Below is a small trained network, with its code and all its weights. Each question gives an input and a class and asks what happens when units are switched off, that is, made to give their printed mean instead of their output.

import numpy as np


def w(rows, s, z=0):
    codes = np.array(rows[::2]) - 128.0
    scale = np.full(codes.shape[1], s)
    scale[-1] = z or s
    return codes * scale


def f(y):
    return np.maximum(y, 0)


def log_softmax(a):
    a = a - a.max(-1, keepdims=True)
    return a - np.log(np.exp(a).sum(-1, keepdims=True))


def net(x, mask):
    res = np.array(x, float).reshape(1, 6) / 4 @ E
    y = f(res @ A[0][:, :-1].T + A[0][:, -1])
    res = res + np.where(mask, y, B[0][:, -1]) @ B[0][:, :-1]
    return log_softmax(res[-1] @ U[:, :-1].T + U[:, -1])


A, B = {}, {}
E = w([
[143,132,138,112,116,127,104,114,122,131],'x0',
[186,135,87,87,41,182,217,54,190,21],'x1',
[118,126,124,134,135,129,138,136,129,122],'x2',
[140,221,98,211,56,146,89,246,140,116],'x3',
[111,65,216,93,91,196,137,202,218,186],'x4',
[146,133,147,120,115,123,114,111,121,132],'x5',
],0.012)
A[0] = w([
[80,205,82,184,115,114,76,130,27,84,150],'neuron 1',
[145,116,189,102,136,177,119,221,149,141,20],'neuron 2',
[119,187,46,118,157,68,149,38,93,99,44],'neuron 3',
[106,254,108,225,142,98,85,131,82,168,157],'neuron 4',
[83,70,212,118,53,149,106,201,235,214,129],'neuron 5',
[158,221,28,118,186,103,164,56,18,105,204],'neuron 6',
[107,132,109,39,102,159,143,136,190,123,121],'neuron 7',
[178,152,146,124,138,136,141,49,193,192,133],'neuron 8',
[189,161,73,100,34,124,213,104,153,50,140],'neuron 9',
[111,94,142,111,223,76,95,87,129,184,128],'neuron 10',
[128,213,129,163,51,193,113,185,153,122,6],'neuron 11',
[126,71,160,59,242,143,159,77,65,116,186],'neuron 12',
[160,213,132,189,126,58,81,147,105,93,148],'neuron 13',
[89,244,140,155,11,132,87,211,161,78,102],'neuron 14',
[148,180,129,148,44,132,119,213,131,102,154],'neuron 15',
[178,146,67,152,34,128,159,106,149,37,217],'neuron 16',
[120,62,183,21,100,194,211,68,230,92,144],'neuron 17',
[162,166,48,148,33,197,176,50,189,56,10],'neuron 18',
[137,207,108,184,148,126,92,106,123,150,144],'neuron 19',
[117,104,141,64,133,153,199,87,189,143,116],'neuron 20',
[180,215,128,187,86,189,105,175,188,131,191],'neuron 21',
],0.0087,0.013)
B[0] = w([
[186,123,76,86,31,141,147,109,90,73,201],'neuron 1',
[86,56,113,105,119,76,130,50,56,129,156],'neuron 2',
[191,137,202,249,200,188,92,181,221,167,186],'neuron 3',
[203,161,98,61,102,90,193,59,172,88,205],'neuron 4',
[124,138,196,203,181,144,48,164,137,178,235],'neuron 5',
[33,92,152,167,137,75,110,48,61,173,250],'neuron 6',
[186,107,88,92,148,125,145,153,161,126,170],'neuron 7',
[132,103,138,99,124,143,189,161,123,103,157],'neuron 8',
[99,102,199,182,198,144,58,116,173,173,234],'neuron 9',
[103,112,166,173,152,109,116,69,134,155,185],'neuron 10',
[181,184,238,168,150,218,95,228,186,147,164],'neuron 11',
[111,128,217,197,153,151,64,172,130,214,218],'neuron 12',
[156,115,110,37,107,104,151,176,133,109,188],'neuron 13',
[118,92,194,217,158,138,103,51,81,166,205],'neuron 14',
[88,121,100,131,137,90,121,86,46,178,197],'neuron 15',
[179,191,191,121,153,221,112,193,207,95,249],'neuron 16',
[148,177,46,64,94,115,159,186,118,36,244],'neuron 17',
[1,87,124,167,172,51,106,26,74,164,205],'neuron 18',
[114,124,58,93,81,122,143,135,173,89,169],'neuron 19',
[165,182,68,101,131,131,168,179,134,119,183],'neuron 20',
[60,90,94,33,101,81,142,53,89,121,215],'neuron 21',
],0.0095,0.021)
U = w([
[22,78,146,167,126,58,94,57,43,182,134],'0',
[171,130,222,208,142,243,58,176,232,185,77],'1',
[252,152,5,33,54,158,214,163,182,56,249],'2',
],0.011,0.0014)

Each question gives the input, the list of numbers given to net, and the class t.
The units are the neurons (one row each of A and B). Each row of codes is followed by its name. A weight is (code - 128) times the scale printed after its matrix; where a second scale follows, it is the last column's (A, B and U).
mask holds one flag per neuron, in row order. A switched-off neuron (its flag False) gives its mean, the last column of its row in B, instead of its output. The means were averaged over made-up inputs and are rounded, as every weight is.
A unit's drop is (log p(t) with every unit on - log p(t) with that unit switched off) / (log p(t) with every unit on - log p(t) with every unit switched off).
The circuit of an input: a set's keep is (log p(t) with only the set's units on - log p(t) with every unit switched off) / (log p(t) with every unit on - log p(t) with every unit switched off). Starting from the 12 units with the biggest drops (on a tie, the unit counted first), units are removed one at a time, each time the one whose removal leaves the highest keep (on an exact tie, the one counted first), for as long as the keep stays at least 0.8.
units of the circuit, in order: the units of the circuit, biggest drop first
unit that matters most: the unit with the biggest drop
k most important neurons: the k neurons with the biggest drops, biggest first
drop when u is switched off: that unit's drop, to one decimal
input [-7,3,4,-8,-4,2], class 1: units of the circuit, in order : [neuron 3]
input [-5,5,3,8,-6,-2], class 0: 2 most important neurons : [neuron 18; neuron 21]
input [-4,-4,8,6,1,1], class 0: 3 most important neurons : [neuron 14; neuron 17; neuron 16]
input [7,1,5,7,0,7], class 0: 2 most important neurons : [neuron 14; neuron 21]
input [5,8,8,3,-3,6], class 0: 2 most important neurons : [neuron 18; neuron 6]
input [-2,-7,6,0,2,6], class 1: 2 most important neurons : [neuron 6; neuron 18]
input [-4,-8,5,-6,4,7], class 1: 2 most important neurons : [neuron 6; neuron 18]
input [-3,5,7,-4,-5,-6], class 1: 2 most important neurons : [neuron 3; neuron 16]
input [3,-5,5,3,6,-4], class 0: 2 most important neurons : [neuron 16; neuron 2]
input [7,5,-7,-4,-8,1], class 1: 2 most important neurons : [neuron 3; neuron 16]
input [-8,7,5,2,-2,6], class 0: 3 most important neurons : [neuron 18; neuron 5; neuron 21]
input [-1,6,-5,-1,-5,-2], class 1: 2 most important neurons : [neuron 16; neuron 3]
input [-7,-7,8,1,-8,4], class 2: drop when neuron 18 is switched off : 0.2
input [-5,-4,-2,8,-4,4], class 2: unit that matters most : neuron 4
input [3,8,4,-4,-6,8], class 1: drop when neuron 16 is switched off : 1.4
input [6,3,0,-2,8,-1], class 2: drop when neuron 18 is switched off : 0.0
